Here is a tiny trained network, its code and every weight. The questions are about switching its units off for an input and a target symbol, where a switched-off unit gives its printed mean instead of its output.

import numpy as np


def w(rows, s, z=0):
    codes = np.array(rows[::2]) - 128.0
    scale = np.full(codes.shape[1], s)
    scale[-1] = z or s
    return codes * scale


def f(y):
    return np.maximum(y, 0)


def softmax(a):
    e = np.exp(a - a.max(-1, keepdims=True))
    return e / e.sum(-1, keepdims=True)


def log_softmax(a):
    a = a - a.max(-1, keepdims=True)
    return a - np.log(np.exp(a).sum(-1, keepdims=True))


def net(x, mask):
    ids = ['αβεμτφω'.index(c) for c in x.split()]
    T = len(ids)
    res = E[ids] + P[:T]
    u = 0
    for l in range(3):
        q, k, v = (res @ M[l].T for M in (Q, K, V))
        z = softmax(np.where(np.tri(T) > 0, q @ k.T / 3**0.5, -1e9)) @ v
        res = res + np.where(mask[u], z, O[l][:, -1]) @ O[l][:, :-1]
        u += 1
        y = f(res @ A[l][:, :-1].T + A[l][:, -1])
        res = res + np.where(mask[u : u + 4], y, B[l][:, -1]) @ B[l][:, :-1]
        u += 4
    return log_softmax(res[-1] @ U[:, :-1].T + U[:, -1])


Q, K, V, O, A, B = {}, {}, {}, {}, {}, {}
E = w([
[118,126,255],'α',
[88,128,155],'β',
[172,79,112],'ε',
[108,93,154],'μ',
[189,184,185],'τ',
[175,146,202],'φ',
[98,156,118],'ω',
],0.021)
P = w([
[107,254,50],'0',
[57,149,110],'1',
[64,134,118],'2',
[67,155,127],'3',
[79,153,134],'4',
[51,98,140],'5',
[51,99,141],'6',
],0.0073)
Q[0] = w([
[106,127,82],'0.h1',
[75,107,174],'0.h1',
[147,248,173],'0.h1',
],0.014)
K[0] = w([
[84,52,67],'0.h1',
[1,189,239],'0.h1',
[131,186,27],'0.h1',
],0.0084)
V[0] = w([
[19,8,118],'0.h1',
[84,162,28],'0.h1',
[254,45,153],'0.h1',
],0.007)
O[0] = w([
[138,103,254,65],'0.h1',
[133,86,86,89],'0.h1',
[172,45,120,3],'0.h1',
],0.005,0.0041)
A[0] = w([
[194,28,60,252],'0.n1',
[173,2,147,67],'0.n2',
[182,74,166,39],'0.n3',
[212,138,133,37],'0.n4',
],0.0062,0.002)
B[0] = w([
[205,175,254,249],'0.n1',
[148,70,192,210],'0.n2',
[58,66,44,161],'0.n3',
[77,29,184,174],'0.n4',
],0.0085,0.0014)
Q[1] = w([
[44,185,253],'1.h1',
[47,91,223],'1.h1',
[40,98,109],'1.h1',
],0.0061)
K[1] = w([
[116,242,1],'1.h1',
[160,203,117],'1.h1',
[239,86,87],'1.h1',
],0.0094)
V[1] = w([
[143,254,133],'1.h1',
[141,180,198],'1.h1',
[65,63,87],'1.h1',
],0.0091)
O[1] = w([
[85,184,188,255],'1.h1',
[204,198,219,182],'1.h1',
[164,2,179,78],'1.h1',
],0.0086,0.0098)
A[1] = w([
[90,165,197,238],'1.n1',
[236,239,193,147],'1.n2',
[127,226,255,4],'1.n3',
[179,242,191,55],'1.n4',
],0.0078,0.0035)
B[1] = w([
[87,149,2,223],'1.n1',
[79,80,84,226],'1.n2',
[107,69,135,254],'1.n3',
[136,55,172,224],'1.n4',
],0.0089,0.021)
Q[2] = w([
[79,147,150],'2.h1',
[255,68,38],'2.h1',
[10,147,172],'2.h1',
],0.0087)
K[2] = w([
[44,254,131],'2.h1',
[173,120,135],'2.h1',
[96,134,156],'2.h1',
],0.0083)
V[2] = w([
[141,34,76],'2.h1',
[124,162,1],'2.h1',
[56,203,97],'2.h1',
],0.0082)
O[2] = w([
[254,170,158,192],'2.h1',
[125,117,132,188],'2.h1',
[205,174,80,255],'2.h1',
],0.012,0.011)
A[2] = w([
[214,78,65,157],'2.n1',
[118,255,72,41],'2.n2',
[134,211,140,253],'2.n3',
[177,247,148,78],'2.n4',
],0.01,0.0054)
B[2] = w([
[89,232,244,226],'2.n1',
[247,82,249,254],'2.n2',
[237,128,2,208],'2.n3',
[98,22,100,152],'2.n4',
],0.0088,0.0074)
U = w([
[139,247,63,167],'α',
[68,173,70,253],'β',
[85,8,96,127],'ε',
[97,105,129,62],'μ',
[81,191,139,188],'τ',
[103,88,141,67],'φ',
[127,157,206,20],'ω',
],0.015,0.0047)

Each question gives the input, a string of symbols that net reads in full, and the target symbol t.
The units are the heads (3 rows each of Q, K, V and O) and the neurons (one row each of A and B). Each row of codes is followed by its name. A weight is (code - 128) times the scale printed after its matrix; where a second scale follows, it is the last column's (O, A, B and U).
mask holds one flag per unit, layer by layer, with each layer's heads first. A switched-off unit (its flag False) gives its mean, the last column of its rows in O or B, instead of its output. The means were averaged over made-up inputs and are rounded, as every weight is.
A unit's drop is (log p(t) with every unit on - log p(t) with that unit switched off) / (log p(t) with every unit on - log p(t) with every unit switched off).
The circuit of an input: a set's keep is (log p(t) with only the set's units on - log p(t) with every unit switched off) / (log p(t) with every unit on - log p(t) with every unit switched off). Starting from the 12 units with the biggest drops (on a tie, the unit counted first), units are removed one at a time, each time the one whose removal leaves the highest keep (on an exact tie, the one counted first), for as long as the keep stays at least 0.8.
circuit, biggest first: the units of the circuit, biggest drop first
unit that matters most: the unit with the biggest drop
top k neurons: the k neurons with the biggest drops, biggest first
top k neurons in layer l: the k neurons of layer l with the biggest drops, biggest first
drop of u: that unit's drop, to one decimal
input μ ε ω τ ε φ μ, target β: top 3 neurons => (1.n4; 2.n2; 1.n3)
input μ φ μ α φ, target ε: top 4 neurons => (1.n2; 1.n1; 2.n2; 1.n3)
input α α β μ τ, target ω: top 4 neurons => (1.n4; 2.n1; 1.n1; 1.n3)
input ω τ μ ω φ β, target α: unit that matters most => 1.n4
input ω β α β φ τ, target β: circuit, biggest first => (1.n2; 2.n2)
input ω τ α, target ε: circuit, biggest first => (1.n3; 2.n1)
input μ μ ω β α α φ, target ε: top 2 neurons => (1.n2; 2.n2)
input τ ω τ ω φ φ, target α: circuit, biggest first => (0.h1; 1.h1)
input φ ε β, target α: top 3 neurons => (1.n1; 0.n1; 2.n3)
input ω ω φ, target β: top 2 neurons => (1.n2; 2.n2)
input μ φ β μ τ ε β, target β: top 2 neurons => (2.n2; 1.n3)
input φ ε μ, target α: top 3 neurons in layer 1 => (1.n2; 1.n3; 1.n4)
input ω μ φ τ φ τ ω, target α: drop of 2.n3 => 0.3
input τ μ φ φ φ φ, target α: circuit, biggest first => (1.h1)
input α τ ω α φ ω ω, target α: drop of 0.n3 => 0.0
input β α β ε α, target ε: drop of 1.n3 => 0.1
